Here is a tiny trained network, its code and every weight. The questions are about switching its units off for an input and a class, where a switched-off unit gives its printed mean instead of its output.

import numpy as np


def w(rows, s, z=0):
    codes = np.array(rows[::2]) - 128.0
    scale = np.full(codes.shape[1], s)
    scale[-1] = z or s
    return codes * scale


def f(y):
    return np.maximum(y, 0)


def log_softmax(a):
    a = a - a.max(-1, keepdims=True)
    return a - np.log(np.exp(a).sum(-1, keepdims=True))


def net(x, mask):
    res = np.array(x, float).reshape(1, 2) / 4 @ E
    y = f(res @ A[0][:, :-1].T + A[0][:, -1])
    res = res + np.where(mask, y, B[0][:, -1]) @ B[0][:, :-1]
    return log_softmax(res[-1] @ U[:, :-1].T + U[:, -1])


A, B = {}, {}
E = w([
[52,120,242],'x0',
[192,3,121],'x1',
],0.0059)
A[0] = w([
[205,190,47,57],'neuron 1',
[54,250,84,73],'neuron 2',
[91,116,184,51],'neuron 3',
[118,21,101,94],'neuron 4',
[59,115,230,51],'neuron 5',
[56,115,245,125],'neuron 6',
[168,167,53,48],'neuron 7',
[147,46,121,55],'neuron 8',
[99,231,157,53],'neuron 9',
[101,200,203,23],'neuron 10',
[140,134,141,2],'neuron 11',
[156,22,156,34],'neuron 12',
[111,224,132,64],'neuron 13',
[67,108,176,46],'neuron 14',
[194,162,90,49],'neuron 15',
[175,157,62,33],'neuron 16',
[189,160,95,57],'neuron 17',
],0.013,0.0069)
B[0] = w([
[42,54,63,200],'neuron 1',
[224,102,193,201],'neuron 2',
[1,81,85,155],'neuron 3',
[148,160,139,202],'neuron 4',
[28,120,55,203],'neuron 5',
[84,136,40,255],'neuron 6',
[32,43,101,172],'neuron 7',
[158,137,248,174],'neuron 8',
[225,83,208,174],'neuron 9',
[122,20,114,165],'neuron 10',
[123,82,158,128],'neuron 11',
[184,85,208,185],'neuron 12',
[169,125,220,167],'neuron 13',
[71,74,87,159],'neuron 14',
[72,31,48,158],'neuron 15',
[41,31,98,163],'neuron 16',
[51,54,51,155],'neuron 17',
],0.0096,0.0062)
U = w([
[23,134,21,3],'0',
[204,87,255,37],'1',
[138,177,102,212],'2',
],0.011,0.0034)

Each question gives the input, the list of numbers given to net, and the class t.
The units are the neurons (one row each of A and B). Each row of codes is followed by its name. A weight is (code - 128) times the scale printed after its matrix; where a second scale follows, it is the last column's (A, B and U).
mask holds one flag per neuron, in row order. A switched-off neuron (its flag False) gives its mean, the last column of its row in B, instead of its output. The means were averaged over made-up inputs and are rounded, as every weight is.
A unit's drop is (log p(t) with every unit on - log p(t) with that unit switched off) / (log p(t) with every unit on - log p(t) with every unit switched off).
unit that matters most: the unit with the biggest drop
k most important neurons: the k neurons with the biggest drops, biggest first
drop when u is switched off: that unit's drop, to one decimal
input [7,6], class 0: unit that matters most	neuron 6
input [-4,-5], class 1: 2 most important neurons	(neuron 2; neuron 6)
input [-6,7], class 1: 2 most important neurons	(neuron 8; neuron 12)
input [-7,-8], class 1: 4 most important neurons	(neuron 2; neuron 13; neuron 9; neuron 6)
input [7,-8], class 1: 3 most important neurons	(neuron 9; neuron 2; neuron 13)
input [2,1], class 2: 2 most important neurons	(neuron 1; neuron 5)
input [-3,3], class 2: 2 most important neurons	(neuron 2; neuron 9)
input [-3,-4], class 1: drop when neuron 2 is switched off	0.2
input [2,-4], class 1: drop when neuron 2 is switched off	0.1
input [1,2], class 2: drop when neuron 16 is switched off	0.1
